Below are the code and all the weights of a small trained network. Each question names an input and a target symbol and asks about switching units off, where a switched-off unit gives its printed mean instead of its output.

import numpy as np


def w(rows, s, z=0):
    codes = np.array(rows[::2]) - 128.0
    scale = np.full(codes.shape[1], s)
    scale[-1] = z or s
    return codes * scale


def norm(h):
    return h / np.sqrt((h * h).mean(-1, keepdims=True) + 1e-5)


def f(y):
    return y / 2 * (1 + np.tanh(0.7978845608 * (y + 0.044715 * y**3)))


def softmax(a):
    e = np.exp(a - a.max(-1, keepdims=True))
    return e / e.sum(-1, keepdims=True)


def log_softmax(a):
    a = a - a.max(-1, keepdims=True)
    return a - np.log(np.exp(a).sum(-1, keepdims=True))


def net(x, mask):
    ids = ['αβγεζηθλμξπστφψω'.index(c) for c in x.split()]
    T = len(ids)
    res = E[ids] + P[:T]
    u = 0
    for l in range(2):
        r = norm(res)
        for j in range(3):
            rows = slice(2 * j, 2 * j + 2)
            q, k, v = (r @ M[l][rows].T for M in (Q, K, V))
            z = softmax(np.where(np.tri(T) > 0, q @ k.T / 2**0.5, -1e9)) @ v
            o = O[l][rows]
            res = res + np.where(mask[u + j], z, o[:, -1]) @ o[:, :-1]
        u += 3
        y = f(norm(res) @ A[l][:, :-1].T + A[l][:, -1])
        res = res + np.where(mask[u : u + 4], y, B[l][:, -1]) @ B[l][:, :-1]
        u += 4
    return log_softmax(norm(res)[-1] @ U[:, :-1].T + U[:, -1])


Q, K, V, O, A, B = {}, {}, {}, {}, {}, {}
E = w([
[221,138,122],'α',
[143,109,184],'β',
[96,104,150],'γ',
[175,153,95],'ε',
[59,198,150],'ζ',
[52,129,226],'η',
[113,108,52],'θ',
[175,141,79],'λ',
[128,131,170],'μ',
[90,138,29],'ξ',
[205,145,107],'π',
[23,180,105],'σ',
[52,187,135],'τ',
[58,191,138],'φ',
[186,164,83],'ψ',
[247,146,148],'ω',
],0.014)
P = w([
[161,35,172],'0',
[225,253,183],'1',
[158,237,163],'2',
[130,217,153],'3',
[102,191,146],'4',
[107,140,178],'5',
[103,144,174],'6',
],0.0051)
Q[0] = w([
[204,124,211],'0.h1',
[113,209,112],'0.h1',
[77,166,102],'0.h2',
[137,11,139],'0.h2',
[195,66,123],'0.h3',
[143,115,159],'0.h3',
],0.011)
K[0] = w([
[158,134,172],'0.h1',
[117,154,140],'0.h1',
[104,95,111],'0.h2',
[5,152,110],'0.h2',
[50,111,90],'0.h3',
[103,107,91],'0.h3',
],0.016)
V[0] = w([
[38,165,89],'0.h1',
[148,171,6],'0.h1',
[88,166,178],'0.h2',
[175,2,161],'0.h2',
[36,121,72],'0.h3',
[139,197,163],'0.h3',
],0.0063)
O[0] = w([
[254,87,187,139],'0.h1',
[204,209,206,97],'0.h1',
[156,190,106,127],'0.h2',
[94,65,148,108],'0.h2',
[72,206,68,5],'0.h3',
[176,155,187,243],'0.h3',
],0.0052,0.0024)
A[0] = w([
[166,102,208,253],'0.n1',
[13,73,254,64],'0.n2',
[125,207,119,86],'0.n3',
[79,141,190,205],'0.n4',
],0.0077,0.0015)
B[0] = w([
[50,131,69,198],'0.n1',
[170,254,145,254],'0.n2',
[132,43,141,172],'0.n3',
[31,146,220,199],'0.n4',
],0.009,0.0052)
Q[1] = w([
[194,89,152],'1.h1',
[3,97,229],'1.h1',
[79,130,101],'1.h2',
[250,205,66],'1.h2',
[81,124,59],'1.h3',
[36,80,186],'1.h3',
],0.013)
K[1] = w([
[116,93,30],'1.h1',
[192,249,117],'1.h1',
[222,160,95],'1.h2',
[115,42,140],'1.h2',
[115,184,150],'1.h3',
[171,185,163],'1.h3',
],0.012)
V[1] = w([
[109,169,4],'1.h1',
[253,29,171],'1.h1',
[243,214,128],'1.h2',
[106,239,83],'1.h2',
[197,105,34],'1.h3',
[74,27,109],'1.h3',
],0.0077)
O[1] = w([
[80,254,14,94],'1.h1',
[140,50,106,3],'1.h1',
[164,128,148,139],'1.h2',
[146,242,68,194],'1.h2',
[121,100,65,85],'1.h3',
[7,127,106,59],'1.h3',
],0.0083,0.0039)
A[1] = w([
[164,123,237,163],'1.n1',
[215,69,136,73],'1.n2',
[2,250,167,252],'1.n3',
[183,68,110,52],'1.n4',
],0.0089,0.0039)
B[1] = w([
[91,126,89,177],'1.n1',
[143,136,182,128],'1.n2',
[1,70,230,249],'1.n3',
[124,159,172,124],'1.n4',
],0.0091,0.012)
U = w([
[131,56,135,68],'α',
[207,77,217,20],'β',
[46,118,224,218],'γ',
[87,134,76,97],'ε',
[185,175,131,126],'ζ',
[159,165,120,68],'η',
[68,143,76,24],'θ',
[120,113,72,211],'λ',
[162,165,121,53],'μ',
[88,238,33,34],'ξ',
[120,74,101,209],'π',
[91,246,158,25],'σ',
[164,164,135,50],'τ',
[169,152,141,71],'φ',
[167,151,70,254],'ψ',
[152,32,174,24],'ω',
],0.012,0.0019)

Each question gives the input, a string of symbols that net reads in full, and the target symbol t.
The units are the heads (2 rows each of Q, K, V and O) and the neurons (one row each of A and B). Each row of codes is followed by its name. A weight is (code - 128) times the scale printed after its matrix; where a second scale follows, it is the last column's (O, A, B and U).
mask holds one flag per unit, layer by layer, with each layer's heads first. A switched-off unit (its flag False) gives its mean, the last column of its rows in O or B, instead of its output. The means were averaged over made-up inputs and are rounded, as every weight is.
A unit's drop is (log p(t) with every unit on - log p(t) with that unit switched off) / (log p(t) with every unit on - log p(t) with every unit switched off).
top k neurons: the k neurons with the biggest drops, biggest first
top k neurons in layer l: the k neurons of layer l with the biggest drops, biggest first
which heads matter: for each layer, one digit per head in row order, 1 if its drop is at least 0.15 and else 0, layers parted by /
drop of u: that unit's drop, to one decimal
input β ξ λ, target β: top neuron in layer 0 -> (0.n2)
input β β α ξ, target β: top 3 neurons -> (0.n2, 1.n3, 0.n4)
input ξ ε β ω η θ, target ξ: top 3 neurons in layer 0 -> (0.n4, 0.n2, 0.n3)
input β ζ μ τ ξ φ ψ, target β: which heads matter -> 111 / 100
input σ τ λ β θ, target σ: top 4 neurons -> (0.n2, 0.n4, 0.n3, 0.n1)
input ξ θ ζ λ ζ ψ, target ξ: which heads matter -> 001 / 100
input β α φ ω, target β: top 4 neurons -> (0.n2, 1.n3, 0.n4, 1.n2)
input σ ζ ω α ω α, target σ: which heads matter -> 011 / 100
input β ε σ ω ω α, target β: top 3 neurons in layer 0 -> (0.n2, 0.n3, 0.n4)
input β η π λ ε, target β: top 2 neurons -> (0.n2, 1.n3)
input σ ψ η μ ξ ω, target σ: which heads matter -> 111 / 100
input σ λ ζ μ ξ ξ, target σ: top 3 neurons -> (0.n2, 0.n4, 0.n3)
input ξ μ π σ λ θ π, target ξ: top 3 neurons -> (0.n2, 0.n4, 1.n3)
input β α ψ σ ω π, target β: top 2 neurons in layer 0 -> (0.n2, 0.n3)
input ξ β α π τ θ, target ξ: top neuron in layer 1 -> (1.n3)
input β λ ξ π, target β: top 4 neurons -> (0.n2, 1.n3, 0.n4, 1.n2)
input σ λ ζ β ζ ζ ξ, target σ: drop of 1.n3 -> 0.1
input ξ ζ ε ζ ω, target ξ: drop of 1.n1 -> 0.0
input β ω ζ α, target β: drop of 0.n4 -> 0.3
input β φ λ ψ θ τ θ, target β: drop of 1.h1 -> 0.4
input ξ ψ α γ θ σ π, target ξ: top neuron -> (0.n2)
